Here is a tiny trained network, its code and every weight. The questions are about switching its units off for an input and a class, where a switched-off unit gives its printed mean instead of its output.

import numpy as np


def w(rows, s, z=0):
    codes = np.array(rows[::2]) - 128.0
    scale = np.full(codes.shape[1], s)
    scale[-1] = z or s
    return codes * scale


def f(y):
    return np.maximum(y, 0)


def log_softmax(a):
    a = a - a.max(-1, keepdims=True)
    return a - np.log(np.exp(a).sum(-1, keepdims=True))


def net(x, mask):
    res = np.array(x, float).reshape(1, 3) / 4 @ E
    y = f(res @ A[0][:, :-1].T + A[0][:, -1])
    res = res + np.where(mask, y, B[0][:, -1]) @ B[0][:, :-1]
    return log_softmax(res[-1] @ U[:, :-1].T + U[:, -1])


A, B = {}, {}
E = w([
[127,133,122],'x0',
[244,137,93],'x1',
[197,247,158],'x2',
],0.012)
A[0] = w([
[186,58,98,181],'N0',
[152,178,172,79],'N1',
[49,122,129,38],'N2',
[139,180,184,82],'N3',
[139,150,176,12],'N4',
[47,203,122,73],'N5',
[111,141,168,95],'N6',
[104,53,132,14],'N7',
[134,158,163,97],'N8',
[47,116,178,70],'N9',
[77,85,74,199],'N10',
[46,93,142,252],'N11',
[169,113,4,108],'N12',
[119,169,162,79],'N13',
[162,158,37,3],'N14',
[87,30,146,29],'N15',
[77,132,181,132],'N16',
[130,171,214,163],'N17',
[188,118,119,99],'N18',
[239,133,170,77],'N19',
],0.015,0.0043)
B[0] = w([
[232,89,161,191],'N0',
[51,39,45,191],'N1',
[81,97,242,192],'N2',
[93,53,49,189],'N3',
[41,51,72,149],'N4',
[208,2,183,189],'N5',
[232,76,205,150],'N6',
[75,44,94,187],'N7',
[86,106,46,163],'N8',
[179,95,240,209],'N9',
[191,159,32,217],'N10',
[240,185,119,246],'N11',
[107,93,218,185],'N12',
[80,15,63,164],'N13',
[81,54,132,163],'N14',
[59,90,1,218],'N15',
[236,84,190,187],'N16',
[202,117,6,200],'N17',
[122,84,216,175],'N18',
[97,79,187,221],'N19',
],0.0052,0.013)
U = w([
[105,12,49,69],'0',
[146,15,224,37],'1',
[153,36,122,246],'2',
[159,101,119,216],'3',
[103,176,126,3],'4',
],0.011,0.0043)

Each question gives the input, the list of numbers given to net, and the class t.
The units are the neurons (one row each of A and B). Each row of codes is followed by its name. A weight is (code - 128) times the scale printed after its matrix; where a second scale follows, it is the last column's (A, B and U).
mask holds one flag per neuron, in row order. A switched-off neuron (its flag False) gives its mean, the last column of its row in B, instead of its output. The means were averaged over made-up inputs and are rounded, as every weight is.
A unit's drop is (log p(t) with every unit on - log p(t) with that unit switched off) / (log p(t) with every unit on - log p(t) with every unit switched off).
The circuit of an input: a set's keep is (log p(t) with only the set's units on - log p(t) with every unit switched off) / (log p(t) with every unit on - log p(t) with every unit switched off). Starting from the 12 units with the biggest drops (on a tie, the unit counted first), units are removed one at a time, each time the one whose removal leaves the highest keep (on an exact tie, the one counted first), for as long as the keep stays at least 0.8.
circuit, biggest first: the units of the circuit, biggest drop first
most important unit: the unit with the biggest drop
k most important neurons: the k neurons with the biggest drops, biggest first
drop of u: that unit's drop, to one decimal
input [8,-5,-6], class 2: 2 most important neurons -> [N9; N11]
input [-2,7,8], class 0: most important unit -> N1
input [2,5,-4], class 1: circuit, biggest first -> [N12; N17]
input [0,7,-6], class 1: 3 most important neurons -> [N12; N0; N17]
input [-8,8,7], class 1: 4 most important neurons -> [N19; N18; N15; N12]
input [4,-5,-2], class 1: 3 most important neurons -> [N9; N2; N17]
input [-7,-8,-6], class 1: 4 most important neurons -> [N9; N2; N16; N17]
input [-8,-8,-4], class 1: 2 most important neurons -> [N9; N2]
input [-3,-3,1], class 3: 3 most important neurons -> [N19; N12; N18]
input [-6,4,6], class 0: drop of N11 -> 0.1
input [2,-3,8], class 0: drop of N6 -> 0.0
input [-1,8,-3], class 1: drop of N12 -> 0.1
input [2,-1,4], class 0: drop of N11 -> 0.2
